Here is a tiny trained network, its code and every weight. The questions are about switching its units off for an input and a class, where a switched-off unit gives its printed mean instead of its output.

import numpy as np


def w(rows, s, z=0):
    codes = np.array(rows[::2]) - 128.0
    scale = np.full(codes.shape[1], s)
    scale[-1] = z or s
    return codes * scale


def f(y):
    return y / 2 * (1 + np.tanh(0.7978845608 * (y + 0.044715 * y**3)))


def log_softmax(a):
    a = a - a.max(-1, keepdims=True)
    return a - np.log(np.exp(a).sum(-1, keepdims=True))


def net(x, mask):
    res = np.array(x, float).reshape(1, 6) / 4 @ E
    y = f(res @ A[0][:, :-1].T + A[0][:, -1])
    res = res + np.where(mask, y, B[0][:, -1]) @ B[0][:, :-1]
    return log_softmax(res[-1] @ U[:, :-1].T + U[:, -1])


A, B = {}, {}
E = w([
[117,136,130,127,132,130,132],'x0',
[109,144,135,123,141,132,128],'x1',
[202,223,189,153,103,183,188],'x2',
[111,141,130,123,140,139,132],'x3',
[116,117,146,247,194,143,142],'x4',
[92,152,125,170,25,180,59],'x5',
],0.012)
A[0] = w([
[157,111,133,63,189,95,163,161],'N1',
[192,199,158,124,84,176,180,50],'N2',
[134,101,127,128,104,110,108,123],'N3',
[101,159,115,182,72,132,123,186],'N4',
[100,103,120,233,156,136,110,6],'N5',
[151,109,97,75,186,104,159,63],'N6',
[126,157,117,132,136,151,106,110],'N7',
[138,142,132,148,139,132,105,71],'N8',
[55,83,94,129,92,154,121,119],'N9',
[101,105,126,253,164,130,112,143],'N10',
[191,163,183,198,185,139,185,111],'N11',
[134,129,121,163,142,146,150,101],'N12',
[174,149,115,107,149,135,177,97],'N13',
[118,113,108,94,149,73,179,85],'N14',
[127,94,94,139,184,147,128,35],'N15',
[122,139,149,95,95,135,62,142],'N16',
[102,149,134,178,80,142,100,23],'N17',
[86,134,110,116,111,120,136,131],'N18',
[121,103,120,137,141,140,130,84],'N19',
[126,121,151,137,128,123,140,106],'N20',
[178,190,155,127,92,163,173,167],'N21',
[132,112,140,128,132,156,120,107],'N22',
[133,126,155,143,140,126,170,110],'N23',
],0.018,0.013)
B[0] = w([
[91,105,240,137,153,112,128,226],'N1',
[102,95,247,152,130,168,62,217],'N2',
[96,183,135,109,145,160,143,147],'N3',
[135,152,143,99,112,177,92,194],'N4',
[116,125,201,136,118,206,37,174],'N5',
[131,131,149,145,115,149,84,184],'N6',
[169,89,144,115,98,109,113,133],'N7',
[120,116,121,125,133,93,142,128],'N8',
[163,149,98,123,110,161,125,186],'N9',
[111,89,193,134,154,59,171,229],'N10',
[160,167,5,106,81,145,142,249],'N11',
[134,154,99,120,158,120,161,153],'N12',
[131,133,55,109,128,95,152,173],'N13',
[139,114,164,138,117,145,117,175],'N14',
[121,147,134,92,140,71,184,145],'N15',
[148,135,72,141,120,162,122,176],'N16',
[98,97,135,133,172,43,179,154],'N17',
[151,131,119,160,111,132,123,150],'N18',
[104,134,145,115,135,111,133,130],'N19',
[129,138,114,126,163,135,137,130],'N20',
[110,107,155,131,176,55,180,233],'N21',
[123,135,119,137,145,116,131,125],'N22',
[139,131,86,121,125,129,142,158],'N23',
],0.022,0.021)
U = w([
[129,105,174,136,140,210,57,253],'0',
[127,89,153,119,177,78,176,41],'1',
[203,181,8,86,104,177,176,95],'2',
],0.014,0.0053)

Each question gives the input, the list of numbers given to net, and the class t.
The units are the neurons (one row each of A and B). Each row of codes is followed by its name. A weight is (code - 128) times the scale printed after its matrix; where a second scale follows, it is the last column's (A, B and U).
mask holds one flag per neuron, in row order. A switched-off neuron (its flag False) gives its mean, the last column of its row in B, instead of its output. The means were averaged over made-up inputs and are rounded, as every weight is.
A unit's drop is (log p(t) with every unit on - log p(t) with that unit switched off) / (log p(t) with every unit on - log p(t) with every unit switched off).
The circuit of an input: a set's keep is (log p(t) with only the set's units on - log p(t) with every unit switched off) / (log p(t) with every unit on - log p(t) with every unit switched off). Starting from the 12 units with the biggest drops (on a tie, the unit counted first), units are removed one at a time, each time the one whose removal leaves the highest keep (on an exact tie, the one counted first), for as long as the keep stays at least 0.8.
units of the circuit, in order: the units of the circuit, biggest drop first
top k neurons: the k neurons with the biggest drops, biggest first
drop when u is switched off: that unit's drop, to one decimal
input [1,4,4,-6,6,-1], class 2: units of the circuit, in order => (N11)
input [-8,8,4,7,-5,0], class 1: top 3 neurons => (N21, N5, N6)
input [-2,4,-5,7,-1,-4], class 0: top 2 neurons => (N21, N10)
input [7,-5,2,3,3,5], class 1: top 2 neurons => (N17, N10)
input [-3,7,7,0,3,3], class 1: top 2 neurons => (N21, N2)
input [2,7,8,0,1,-7], class 2: top 3 neurons => (N11, N10, N13)
input [-4,4,5,-6,6,7], class 1: top 3 neurons => (N17, N10, N21)
input [5,5,4,-5,5,-1], class 2: top 2 neurons => (N11, N1)
input [0,-7,3,1,5,5], class 1: top 2 neurons => (N10, N17)
input [2,3,4,8,4,7], class 1: top 2 neurons => (N17, N21)
input [-5,-6,5,0,7,3], class 1: top 3 neurons => (N10, N21, N17)
input [-8,5,7,-1,4,2], class 1: top 2 neurons => (N2, N21)
input [-7,-8,-2,-4,-6,-8], class 0: top 2 neurons => (N6, N21)
input [-8,8,3,3,4,2], class 1: units of the circuit, in order => (N10)
input [-1,1,6,2,6,2], class 1: top 3 neurons => (N10, N21, N2)
input [-6,8,6,3,2,-8], class 2: top 2 neurons => (N11, N10)
input [2,4,-3,1,-1,-6], class 0: drop when N10 is switched off => 0.7
input [-7,5,-1,3,0,-2], class 0: drop when N11 is switched off => 1.2
input [-1,5,-3,-2,-2,-5], class 0: drop when N10 is switched off => 0.3
input [3,-2,-5,-7,-6,-6], class 0: drop when N11 is switched off => 0.0
